[[ 0.20  0.07]
 [ 6.08  1.20]
 [ 0.00 -0.02]
 [ 4.88 -6.44]
 [-0.63 -0.24]
 [ 2.03  2.25]
 [ 4.31 -3.81]
 [-0.37 -0.11]]
->
[[ 6.08  1.20]
 [ 4.88 -6.44]
 [ 4.31 -3.81]
 [ 2.03  2.25]
 [ 0.20  0.07]
 [ 0.00 -0.02]
 [-0.37 -0.11]
 [-0.63 -0.24]]

[[-2.83  2.51 -0.42 -0.95  6.21 -4.48]
 [ 5.44  3.94 -2.28 -5.15 -7.78 -1.37]
 [-1.13  4.62  1.20 -4.96  0.28  4.43]
 [ 6.71  0.85 -6.53 -0.12  5.23 -0.06]
 [ 0.40 -2.61 -3.05  2.63  2.60 -1.24]
 [-3.08 -6.61 -4.95  2.46  4.09  5.98]
 [ 3.70 -2.96 -0.79  6.48 -2.34  1.94]]
->
[[ 6.71  0.85 -6.53 -0.12  5.23 -0.06]
 [ 5.44  3.94 -2.28 -5.15 -7.78 -1.37]
 [ 3.70 -2.96 -0.79  6.48 -2.34  1.94]
 [ 0.40 -2.61 -3.05  2.63  2.60 -1.24]
 [-1.13  4.62  1.20 -4.96  0.28  4.43]
 [-2.83  2.51 -0.42 -0.95  6.21 -4.48]
 [-3.08 -6.61 -4.95  2.46  4.09  5.98]]

[[-7.94  4.53  2.92 -0.15  3.89  1.50  4.23  6.41 -3.80 -2.82  4.99  4.38]
 [-0.92  2.68 -1.45 -0.80  0.54 -0.73 -5.05 -2.65  6.02  2.12 -3.56 -0.65]
 [ 4.38 -4.81 -0.58  3.29 -2.10  1.27  4.16 -1.37 -0.12 -1.34  4.60  3.54]
 [ 5.07 -1.57 -2.99  0.54  1.02  2.06  2.23  5.02 -2.99 -1.41 -1.01  0.73]
 [ 3.14  3.58 -7.12  1.16 -0.71  4.48 -1.76 -2.44 -0.62  2.59 -6.31 -4.89]]
->
[[ 5.07 -1.57 -2.99  0.54  1.02  2.06  2.23  5.02 -2.99 -1.41 -1.01  0.73]
 [ 4.38 -4.81 -0.58  3.29 -2.10  1.27  4.16 -1.37 -0.12 -1.34  4.60  3.54]
 [ 3.14  3.58 -7.12  1.16 -0.71  4.48 -1.76 -2.44 -0.62  2.59 -6.31 -4.89]
 [-0.92  2.68 -1.45 -0.80  0.54 -0.73 -5.05 -2.65  6.02  2.12 -3.56 -0.65]
 [-7.94  4.53  2.92 -0.15  3.89  1.50  4.23  6.41 -3.80 -2.82  4.99  4.38]]

[[ 5.69  5.71  5.39  5.11 -4.66 -4.25 -5.18]
 [-5.58  5.73 -5.58  5.11 -5.38  5.13 -5.53]
 [-6.29  5.25 -5.63  5.53 -6.07  4.89 -4.80]
 [-5.32 -5.73 -5.20 -5.35  5.08  4.10  5.45]
 [ 5.94  5.36 -4.99 -6.01  5.54  4.90 -5.91]
 [-6.12 -4.59  4.95  6.13 -6.09 -5.29  4.96]
 [ 4.78  3.65  5.61  5.26 -5.47 -5.61 -3.71]
 [-5.09 -5.09  5.54  6.19 -5.65 -5.36  5.80]
 [ 5.60 -5.82  5.68 -5.22  5.39 -5.25  5.55]
 [-3.21 -6.70  4.39 -3.27  3.99 -3.63  6.52]]
->
[[ 5.94  5.36 -4.99 -6.01  5.54  4.90 -5.91]
 [ 5.69  5.71  5.39  5.11 -4.66 -4.25 -5.18]
 [ 5.60 -5.82  5.68 -5.22  5.39 -5.25  5.55]
 [ 4.78  3.65  5.61  5.26 -5.47 -5.61 -3.71]
 [-3.21 -6.70  4.39 -3.27  3.99 -3.63  6.52]
 [-5.09 -5.09  5.54  6.19 -5.65 -5.36  5.80]
 [-5.32 -5.73 -5.20 -5.35  5.08  4.10  5.45]
 [-5.58  5.73 -5.58  5.11 -5.38  5.13 -5.53]
 [-6.12 -4.59  4.95  6.13 -6.09 -5.29  4.96]
 [-6.29  5.25 -5.63  5.53 -6.07  4.89 -4.80]]

[[ 7.54  7.68 -1.12  0.31  0.31 -0.37 -0.71 -7.51]
 [-8.00 -7.73  0.26  0.76 -1.30  1.00 -0.30  8.02]
 [ 7.60  7.70 -1.10  0.26  0.35 -0.38 -0.67 -7.58]
 [ 0.29 -0.68 -1.40  6.85 -6.98  0.02 -7.01 -0.33]]
->
[[ 7.60  7.70 -1.10  0.26  0.35 -0.38 -0.67 -7.58]
 [ 7.54  7.68 -1.12  0.31  0.31 -0.37 -0.71 -7.51]
 [ 0.29 -0.68 -1.40  6.85 -6.98  0.02 -7.01 -0.33]
 [-8.00 -7.73  0.26  0.76 -1.30  1.00 -0.30  8.02]]

[[ 4.36  4.17  3.69]
 [-6.11 -5.88 -1.07]
 [-3.42 -3.30  6.51]]
->
[[ 4.36  4.17  3.69]
 [-3.42 -3.30  6.51]
 [-6.11 -5.88 -1.07]]
